(in the rows, 128 means zero)
Each row of numbers belongs to one of the nodes below and depends on some of the facts about them. Some rows are named. Which node is each other row?

There are 2 kinds of fact about the nodes: Θ, Σ.
Θ: is of sort; Σ: points at
Z_136: Θ 731; Σ Z_422
Z_140: Θ 731
Z_144: Θ 219
Z_15: Θ 731
Z_150: Θ 731; Σ Z_686,Z_987,Z_682
Z_165: Θ 731
Z_173: Θ 731; Σ Z_140,Z_809,Z_85
Z_176: Θ 731; Σ Z_573
Z_182: Θ 797; Σ Z_304,Z_62,Z_682,Z_469
Z_189: Θ 731; Σ Z_448,Z_910,Z_708
Z_195: Θ 731; Σ Z_987,Z_479
Z_199: Θ 731; Σ Z_945,Z_350
Z_204: Θ 219; Σ Z_566,Z_47,Z_599,Z_273
Z_213: Θ 797; Σ Z_77
Z_217: Θ 731
Z_224: Θ 797
Z_231: Θ 731
Z_239: Θ 731
Z_254: Θ 731; Σ Z_599
Z_273: Θ 797
Z_280: Θ 731; Σ Z_239
Z_288: Θ 797; Σ Z_479,Z_699
Z_289: Θ 731; Σ Z_910,Z_165
Z_304: Θ 731
Z_319: Θ 731
Z_329: Θ 731
Z_350: Θ 731
Z_365: Θ 731
Z_416: Θ 731; Σ Z_925,Z_809,Z_798
Z_422: Θ 731
Z_448: Θ 219
Z_458: Θ 797; Σ Z_365
Z_469: Θ 731
Z_47: Θ 731
Z_479: Θ 731
Z_487: Θ 797
Z_510: Θ 219; Σ Z_967,Z_921,Z_814
Z_534: Θ 731; Σ Z_708,Z_699
Z_54: Θ 797; Σ Z_144
Z_566: Θ 731
Z_573: Θ 731
Z_583: Θ 731
Z_593: Θ 731; Σ Z_77
Z_594: Θ 731; Σ Z_487,Z_621
Z_599: Θ 219
Z_6: Θ 731; Σ Z_583
Z_600: Θ 219; Σ Z_921
Z_611: Θ 797
Z_62: Θ 219
Z_621: Θ 219
Z_622: Θ 731
Z_639: Θ 731; Σ Z_779
Z_662: Θ 731; Σ Z_77
Z_682: Θ 731
Z_686: Θ 797
Z_691: Θ 797; Σ Z_239
Z_696: Θ 731; Σ Z_876,Z_350
Z_699: Θ 731
Z_705: Θ 797; Σ Z_273
Z_708: Θ 731
Z_713: Θ 731
Z_754: Θ 731; Σ Z_15,Z_863,Z_713
Z_77: Θ 731
Z_776: Θ 219; Σ Z_876,Z_864,Z_708,Z_82
Z_779: Θ 219
Z_780: Θ 731; Σ Z_224,Z_863,Z_140
Z_798: Θ 219
Z_809: Θ 731
Z_814: Θ 219
Z_82: Θ 731
Z_85: Θ 731
Z_861: Θ 219; Σ Z_239,Z_217
Z_863: Θ 219
Z_864: Θ 731
Z_876: Θ 797
Z_910: Θ 219
Z_921: Θ 797
Z_923: Θ 731; Σ Z_319,Z_814,Z_798
Z_925: Θ 731
Z_945: Θ 731
Z_967: Θ 731
Z_981: Θ 219
Z_984: Θ 731; Σ Z_231,Z_469,Z_329
Z_987: Θ 219
Z_990: Θ 731; Σ Z_682

Some nodes and their rows:
Z_984: [137  56 122 140 166  85 139 107 149  91 105 118 152 187 133 157 123 126
 106  96 101 147 154 121 129 162 116 130 138 144 130 154 161  89 131 115
 120 134]
Z_691: [134 157 160 142  92 141  69 138 139 154 130 114  62 163 141 185 157  89
 196  78 137  97  74 195 108 214  88 161 165  98 155 160 119  89 109 143
  62 138]
Z_136: [140  59 126 134 156 112 130 116 133  95 113 132 149 142 124 162 123 123
  93 139 122 147 145 135 125 163 116 132 107 142 148 145 145  91 146 112
 120 133]
Z_204: [ 84 149 132 132 121 144  73 124 126 186 134 140 110 213  80  97 131 178
 164 135 135 163 184 191  59 187 109 164 174 138 142 172  42 166 128 154
 146 159]
Z_534: [159  82 100 124 155 113 135 109 132  66 125 128 140 127 132 167 117 135
 114 147 122 138 154 138 131 128 107 125 103 177 147 151 152  79 138 118
 113 135]
Z_416: [125  22 158 134 165  93 136 113 147  85 114 135 145 115 165 179 121 126
 106 135 102 112 168 140 112 148 111 120 116 139 148 133 125  94 125 112
 122 134]
Z_599: [ 90 174  95 132 138 163  66 130 111 189 139 139  99 203  98  84 141 170
 149 140 162 156 159 194  74 164 123 170 176 104 145 155  57 180 115 147
 156 160]
Z_422: [146  76 102 137 165 122 125 118 123  96 117 131 143 144 126 157 127 119
  84 142 137 148 133 131 135 146 123 134 103 127 150 136 149  97 138 108
 124 134]
Z_699: [169  96  61 126 164 132 138 117 131  60 129 125 128 121 143 159 125 129
 104 152 156 136 136 142 141 109 121 129 100 143 146 142 156  92 137 113
 121 137]
Z_448: [ 95 227  83 124 134 176  78 127 114 189 131 135 125 185  90  89 144 171
 179 169 169 114 145 177  81 121 112 165 191 167 138 154  82 171  69 142
 143 159]
Z_967: [131  40 134 128 169 108 128 123 137  83 123 132 134 131 155 160 125 123
  86 150 108 105 137 131 137 137 106 114  96 112 147 115 146 103 115 106
 131 136]
Z_814: [ 64 132 131 127 140 169  71 140 125 175 127 138 118 182 130  87 150 168
 164 173 137  81 147 174  71 135 116 149 160 106 139 143  60 178  58 135
 154 161]
Z_273: [129 190 123 136 108 124  46 123 122 171 147 108  14 146 180 154 146  94
 173  67 148 122  86 204 112 222  81 163 158  64 156 142 113  97 145 131
  91 143]
Z_779: [ 77 164 102 134 132 177  73 134 119 194 119 132 131 192  90  87 151 166
 164 164 161 129 139 170  65 155 126 167 180 128 140 169  72 172  90 137
 145 158]
Z_329: [143  77 100 140 177 102 137 114 138  91 110 118 146 183 134 147 127 118
  90 104 126 138 135 124 139 144 123 131 143 120 133 141 168 100 117 111
 131 135]
Z_350: [158  92  84 127 171  93 116 114 103  70 111 131 154 134 126 154 126 113
 105 161 114 171 111 139 125 115  94 130 124 115 154 128 156  80 139 115
 132 139]
Z_566: [161  81  98 133 169 103 124 113 127  98 135 135 115 150 133 157 115 126
  77 116 131 175 155 151 139 164 117 137 109 109 153 126 136 106 167 120
 135 135]
Z_622: [150  70 112 135 164 117 128 117 131  93 117 131 144 140 130 163 124 122
  92 136 126 148 148 134 130 147 120 130 112 132 148 136 148  94 144 112
 123 133]
Z_165: [159 126  95 131 172 119 133 114 128 104 130 132 135 133 129 158 120 125
  94 140 147 131 140 133 148 131 114 130 118 166 147 121 164 103 116 113
 120 132]

Rows to name:
No name comes twice in this set of rows, the named rows included.
[142  72 105 141 184 104 131 113 129 105 104 126 145  92 178 175 130 114
 101 136 156 130 155 145 118 126 131 138 140 117 157 132 132 111 130 105
 130 132] : Z_140
[128 199 164 147 100 138  43 132 130 174 144  98  50 121 194 168 151 109
 196 113 122 124  72 190  91 234  97 151 172  94 131 167 133  70 123 118
  77 130] : Z_213
[100 184 114 138  90 160  40 125 122 172 125 104  50 126 161 146 160  88
 175  95 161  90  67 174 102 229  73 164 133  94 159 157 140  84 136 114
  76 145] : Z_487
[ 77 172  96 140 147 169  74 127 118 205 106 129 136 154 130 101 153 159
 175 154 187 127 159 183  52 140 142 176 214 120 148 170  56 185  87 132
 148 156] : Z_863
[151  22 103 133 154 114 145 111 157  45 111 115 136 157 146 161 126 140
 113 113 125 141 160 137 127 149 126 127 104 144 136 176 155  79 150 115
 118 137] : Z_150
[124 179 144 139 102 115  47 120 124 166 146 108  25 144 174 161 142 101
 180  70 131 125  99 201 101 237  72 158 156  86 153 148 112  91 146 135
  84 143] : Z_705
[ 81 151  86 137 134 166  80 128 133 164 116 118 129 233 105  73 154 169
 174 124 154 120 144 168  73 149 135 164 204 118 124 187  90 170  80 138
 150 163] : Z_62
[ 95 146  60 129 129 192  83 132 132 140 126 117 112 199 114  79 153 177
 180 148 176 122 146 179  73 132 137 165 167 121 133 198  82 165  92 136
 146 165] : Z_987
[129 221 101 129 108 121  36 122 107 138 135 105  53 128 171 150 154  87
 203 109 131 107  53 192  99 173  56 157 176  89 153 140 139  72 111 127
  82 147] : Z_876
[170 130  70 123 172 119 131 114 117  76 129 130 132 127 134 154 122 125
 102 154 148 139 127 137 144 105 107 129 112 151 150 123 165  92 122 114
 125 137] : Z_708
[154 118 114 131 163 109 133 110 135 102 130 132 142 136 119 167 115 131
 103 138 126 127 158 133 141 139 104 128 112 191 146 127 160  92 123 117
 112 131] : Z_289
[164  45 136 138 154 127 149 130 140  80 115 142 158 167  98 190 127 118
  98 131 123 153 138 140 135 151 131 134 116 140 153 147 139 101 125 130
 105 130] : Z_280
[167 106 113 143 175 126 123 128 126 110 131 124 141 125 154 160 126 131
  90 172 127 179 117 139 128 152 144 124 127 107 131 143 155  90 139  99
 130 121] : Z_77
[159  35  93 132 151 125 144 113 151  46 123 119 131 135 143 163 123 139
 113 133 132 143 158 142 128 143 123 130  92 152 140 175 153  79 151 114
 115 138] : Z_195

The same nodes again, as new rows of numbers:
Some rows with their names:
Z_144: [ 43 153 111  63 151 132 110 108  84  44 128 119 105 120 120  95 166 130
 162  89 120 116 148 153 126 194 130]
Z_682: [146 119 111 147 125 143 127 114 138 147 121 124 138 139 128 162 134 110
 117 146 121 131 144 106 147  99 153]
Z_809: [135 144 110 175 107 136 123  93 139 136 132 145 116 131 122 162 107 119
 132 136 127 134 155 107 137 101 161]
Z_713: [139 129 107 174 120 141 109  97 135 143 115 138 113 130 122 174 116 125
 137 138 122 131 141 106 141  90 162]
Z_780: [130 124 106 188  85 146  96 103 140 144 116 142 126 119 120 160 119 129
 149 132 119 135 142 107 135  82 167]
Z_224: [160 139 100  48 125 150 153 133 114 163  86 111  74 129 104  91 111 144
 131  99 126 151 110 149  86 125 172]
Z_165: [118 141 115 175 104 134 118  99 141 131 111 143 146 143 120 154 113 123
 126 146 128 123 125  95 146  93 154]
Z_573: [136 133 106 166 117 139 118 102 137 144 118 141 136 133 124 164 112 119
 129 140 125 123 139  96 142  99 153]
Z_213: [160 124  91  33 114 160 146 139 115 168  93 115  95 135 105  80 115 137
 125  91 132 144 104 112  89 121 153]
Z_469: [137 122 113 153 129 138 123 112 143 159 112 122 133 141 127 154 121 107
 125 149 122 125 138 105 136  86 154]
Z_923: [131 144 107 176  60 143 120 101 144 135 133 153 148 122 122 136 106 115
 137 128 127 129 148  94 129 102 156]
Z_85: [134 137 109 176 107 138 118  98 139 134 125 144 119 129 121 164 110 123
 135 138 125 134 149 107 138  94 163]
Z_705: [183 141  99  32 104 146 143 150 112 178  75 119 124 113 107  77 105 139
 129 102 121 140  96 139  83 145 159]
Z_329: [130 128 111 158 118 137 119 106 143 158 109 126 137 139 126 152 122 109
 130 146 123 126 136 100 132  87 153]
Z_981: [ 38 149 110  67 143 133 107 111  87  45 127 119 112 115 119  93 169 131
 164  88 119 116 148 151 125 191 131]
Z_458: [155 134  97  41 103 155 153 143 116 167  78 113 107 125 106  76 112 137
 128  96 125 141  98 132  85 130 162]
Z_47: [168 140 109 155 119 130 109 111 136 157 113 147 150 119 125 165 105 120
 125 146 121 122 131 102 138 121 153]
Z_204: [ 71 151 110  65 128 128  89 122  88  57 120 127 139  94 120  85 161 135
 172  89 109 115 137 156 116 209 129]
Z_304: [140 119 111 153 115 142 121 111 142 155 116 124 141 137 127 154 128 109
 126 146 121 127 138 106 137  88 155]

Name these rows:
No name comes twice in this set of rows, the named rows included.
[148 123 111 154 112 147 127 111 132 121 123 137 151 133 124 171 135 127
 112 144 125 131 143 105 166 105 154] : Z_479
[129 133 110 172  70 145 114 111 138 123 107 146 171 131 120 153 132 133
 130 140 125 127 127  98 157  88 156] : Z_534
[135 131 107 169 106 143 117 102 137 145 116 142 140 128 124 159 117 120
 132 138 124 124 136  96 142  95 155] : Z_622
[169 126 101  21 115 157 165 150 111 162  88 102 109 132 109  87 128 134
 112 104 123 147 108 145 100 134 161] : Z_686
[123 131  94  56 116 161 156 141 104 162  66 112 107 110 106  90 102 134
 128  96 119 133  91 136  95 138 164] : Z_691
[127 118 110 168  88 143 106 118 146 159 106 128 151 128 126 141 122 111
 141 141 119 126 131 101 125  80 155] : Z_984
[132 133 106 187  73 144 105 103 141 134 121 145 128 119 120 154 111 125
 146 131 121 133 144 105 131  84 165] : Z_173
[140 132 111 159 106 141 127 104 132 122 117 142 154 139 122 168 132 129
 115 146 128 126 137 102 163 100 155] : Z_699
[132 138 106 181  66 143 111  99 144 134 127 151 139 119 121 146 110 120
 142 129 125 132 148  99 130  96 160] : Z_416
[ 42 169 115  70 137 125 124  97  92  37 150 126  97 120 119  90 156 125
 161  85 125 125 166 157 117 198 134] : Z_798

Now the same nodes, written a new way:
Some nodes and their rows:
Z_487: [115  69 196 103 182  82 130  58 126  81 186 147 111 211 100 133  77 140
 139  85 144  23 164 145 131 191  99]
Z_47: [130 131 106 113 107 108 151 143 134 155 120 185 102 161  92  90 110 114
 148 128 167 144 137 150 128 103 147]
Z_150: [ 95  95 107 118 132 101 151 183 174 148 102 162 128 124  98 104 131 122
 132 124 160 163 142 154 113 127  99]
Z_686: [107  57 223 133 199  71 139  74 150  91 151 159 131 195  87 121 120 144
 139  99 129  49 154 164 125 188 110]
Z_593: [132 110  99 106 123  89 139 192 143 128 133 168  85 135  96  96 114 136
 130 117 155 139  81 163 153 118  92]
Z_77: [128 113 100 141 131  87 140 176 124 121 138 175  83 143  99  81 112 133
 136 111 143 136  69 148 141 102 109]
Z_967: [135 129  84 163 132  83 139 161 153 143 158 163 124 134 120  91  99 137
 136 130 151 129 126 121 141 124 130]
Z_165: [142 105 101 156 140 138 121 155 129 135 121 154 111 130  91  97  94 119
 133 120 152 150 130 124 159 117 111]
Z_448: [132 133 220 165 115 162 113  75  70 133  90  98 112 163 146 182 175 145
  86 146 127 101 119 125 159 159 133]
Z_62: [105 132 235 155 125 134 127  86 105 148 124 117 125 166 157 188 209 130
  86 157 138  92 117 129 122 137 138]
Z_705: [143  84 219  75 164  75 138  58 139 109 158 167 107 220  74 139 109 139
 149 111 157  40 174 185 163 187 125]
Z_776: [129 135 222 117  95 165 122  97  98 120  71 104 127 163 145 214 178 143
  79 139 145 104 118 153 158 179 133]
Z_621: [ 98 137 203 127 103 129 129  76  75 136 132  98 104 185 173 179 166 140
  88 140 140  74 124 120 109 153 130]
Z_365: [119 114 100 130 131 107 140 161 138 133 139 164 114 143 107  93  97 118
 138 112 156 135 121 126 125 113 118]
Z_910: [136 133 220 172 121 162 109  73  66 134  97  99 105 164 146 177 173 143
  89 151 127 102 117 117 159 152 133]
Z_422: [118 110 100 133 128 110 140 160 139 135 138 164 117 141 107  93  98 119
 140 111 157 137 118 127 125 113 119]
Z_699: [113 102 108 162 137 123 139 161 135 122  89 161 118 136  92  80 103 126
 138 111 136 162 123 132 115 126 117]
Z_416: [155 124 101 120 126  83 133 178 178 161 133 158 118 138 114 102 102 121
 135 128 160 129 132 133 154 139 117]
Z_319: [143 128  92 164 131  81 140 164 157 147 155 166 121 135 117  89  97 131
 138 133 149 126 121 119 139 123 136]

Which node is each row?
No name comes twice in this set of rows, the named rows included.
[137  71 218  99 188  76 126  70 142  90 169 155 120 203  89 132  99 142
 140  98 139  31 150 159 157 193 107] : Z_611
[153 126 107 150 134  88 131 163 159 153 140 167 117 140 114  88  94 118
 142 123 145 131 119 120 135 122 132] : Z_925
[140 154 202 134 101  96 127 104 117 159 138 101 118 161 175 189 188 166
  83 169 143  75 129 134 160 174 136] : Z_510
[140  86 221  99 170  75 139  45 125 103 162 177 101 224  78 123 104 132
 155 110 147  36 159 173 151 174 141] : Z_273
[133 153 204 143 102 103 127  91 106 156 134 103 120 165 171 185 186 165
  86 165 137  75 126 129 154 169 138] : Z_600
[118 140 222 123 105 125 127  89  89 147 113 108 115 174 161 183 188 142
  93 149 140  85 114 128 132 155 134] : Z_981
[152 124 111 152 133  86 130 163 156 157 137 167 111 149 116  81  93 109
 146 116 147 130 115 115 127 117 135] : Z_809
[104 108  80  93 118 112 141 165 145 139 144 149 112 143 115 110  88 119
 127 113 172 133 142 133 117 128  92] : Z_594
[129 156 222  80  75 122 140  83  95 171  91 121  98 194 144 192 199 139
  96 167 161  92 142 165 149 157 149] : Z_204
[119 132 241  79 112 123 132  76  96 153 113 106 160 159 167 161 207 147
 100 143 144  83 122 115 158 169 120] : Z_861
[131 124 104  92 105 109 150 155 146 158 117 176 103 160  92 102 112 113
 144 130 174 146 141 156 142 111 133] : Z_254
[148 119 118 139 133  96 126 163 157 149 130 165 109 154 112  86  93 100
 148 110 149 130 117 115 127 118 129] : Z_85
[121  58 217 104 188  82 134  79 150  88 121 143 128 194  78 130 110 155
 137  99 133  59 166 181 149 216  93] : Z_288

